Below are the code and all the weights of a small trained network. Each question names an input and a class and asks about switching units off, where a switched-off unit gives its printed mean instead of its output.

import numpy as np


def w(rows, s, z=0):
    codes = np.array(rows[::2]) - 128.0
    scale = np.full(codes.shape[1], s)
    scale[-1] = z or s
    return codes * scale


def f(y):
    return y / 2 * (1 + np.tanh(0.7978845608 * (y + 0.044715 * y**3)))


def log_softmax(a):
    a = a - a.max(-1, keepdims=True)
    return a - np.log(np.exp(a).sum(-1, keepdims=True))


def net(x, mask):
    res = np.array(x, float).reshape(1, 7) / 4 @ E
    y = f(res @ A[0][:, :-1].T + A[0][:, -1])
    res = res + np.where(mask, y, B[0][:, -1]) @ B[0][:, :-1]
    return log_softmax(res[-1] @ U[:, :-1].T + U[:, -1])


A, B = {}, {}
E = w([
[184,119,168,91,128,35,81,198,108],'x0',
[123,125,170,161,166,82,143,55,69],'x1',
[206,73,173,55,141,152,254,151,135],'x2',
[155,184,93,58,156,141,170,158,61],'x3',
[190,101,101,104,191,129,110,125,110],'x4',
[137,114,132,188,44,209,97,149,137],'x5',
[112,76,101,160,43,119,150,207,80],'x6',
],0.0095)
A[0] = w([
[98,135,109,137,73,150,66,123,54,61],'N1',
[253,135,149,86,106,220,219,164,87,157],'N2',
[135,202,104,102,154,128,116,158,150,169],'N3',
[103,144,118,134,161,133,74,95,98,162],'N4',
[90,153,115,148,108,231,133,139,176,78],'N5',
[218,238,129,77,145,97,85,215,111,140],'N6',
[215,165,157,83,154,165,84,128,141,84],'N7',
[58,144,144,100,129,86,134,93,157,86],'N8',
[112,139,218,187,120,133,33,11,214,203],'N9',
[75,138,90,124,89,236,151,124,194,101],'N10',
[95,156,113,138,76,244,94,119,173,210],'N11',
[134,88,143,168,129,154,132,115,167,2],'N12',
[146,130,168,105,126,113,213,121,121,6],'N13',
[113,123,151,95,138,93,190,118,185,78],'N14',
[211,89,124,84,163,169,121,143,168,134],'N15',
[205,89,178,122,39,128,119,220,158,164],'N16',
[93,94,83,135,176,148,157,86,63,58],'N17',
],0.012,0.0024)
B[0] = w([
[210,155,128,156,162,153,97,191,141,176],'N1',
[157,40,127,250,87,143,112,152,138,247],'N2',
[152,166,157,102,131,83,96,149,109,162],'N3',
[151,117,125,151,168,147,145,154,151,178],'N4',
[116,93,129,72,47,132,99,91,198,184],'N5',
[91,236,138,50,157,126,109,102,142,212],'N6',
[126,201,104,117,183,120,107,131,107,173],'N7',
[159,112,125,119,157,177,115,132,126,159],'N8',
[123,249,125,12,189,85,113,103,100,252],'N9',
[97,133,146,61,37,108,170,102,115,196],'N10',
[91,145,147,85,48,88,134,190,94,209],'N11',
[124,148,113,76,136,138,109,163,119,145],'N12',
[159,109,131,155,87,143,111,147,173,175],'N13',
[114,132,100,194,107,122,85,172,87,160],'N14',
[172,175,113,165,191,121,83,163,75,189],'N15',
[141,85,119,191,38,160,128,219,135,215],'N16',
[108,73,144,134,78,131,130,118,169,163],'N17',
],0.012,0.016)
U = w([
[62,76,136,116,83,164,156,76,125,2],'0',
[63,167,167,33,48,122,99,167,103,226],'1',
[177,95,121,208,86,194,95,193,101,165],'2',
[147,208,114,86,254,127,82,73,59,101],'3',
],0.0067,0.0037)

Each question gives the input, the list of numbers given to net, and the class t.
The units are the neurons (one row each of A and B). Each row of codes is followed by its name. A weight is (code - 128) times the scale printed after its matrix; where a second scale follows, it is the last column's (A, B and U).
mask holds one flag per neuron, in row order. A switched-off neuron (its flag False) gives its mean, the last column of its row in B, instead of its output. The means were averaged over made-up inputs and are rounded, as every weight is.
A unit's drop is (log p(t) with every unit on - log p(t) with that unit switched off) / (log p(t) with every unit on - log p(t) with every unit switched off).
The circuit of an input: a set's keep is (log p(t) with only the set's units on - log p(t) with every unit switched off) / (log p(t) with every unit on - log p(t) with every unit switched off). Starting from the 12 units with the biggest drops (on a tie, the unit counted first), units are removed one at a time, each time the one whose removal leaves the highest keep (on an exact tie, the one counted first), for as long as the keep stays at least 0.8.
units of the circuit, in order: the units of the circuit, biggest drop first
k most important neurons: the k neurons with the biggest drops, biggest first
drop of u: that unit's drop, to one decimal
input [-1,-2,-1,4,-1,-3,6], class 2: 3 most important neurons	(N9, N11, N10)
input [7,-5,-8,1,-5,-1,4], class 2: units of the circuit, in order	(N9)
input [-7,-3,4,-1,-2,-3,1], class 0: 2 most important neurons	(N9, N6)
input [2,7,7,-1,1,-6,-7], class 2: 3 most important neurons	(N9, N13, N14)
input [-4,2,5,-6,-3,-8,0], class 2: 4 most important neurons	(N6, N14, N13, N9)
input [8,0,0,-3,7,-1,7], class 2: 2 most important neurons	(N16, N9)
input [-6,4,2,-3,5,-1,0], class 3: 4 most important neurons	(N16, N2, N11, N5)
input [-7,2,3,-8,-1,-8,8], class 0: 3 most important neurons	(N9, N2, N16)
input [0,-5,0,6,-5,-4,8], class 2: drop of N9	0.5
input [1,-2,8,7,5,-2,5], class 2: drop of N2	0.0
input [0,-8,7,3,-6,6,-2], class 2: drop of N2	1.9
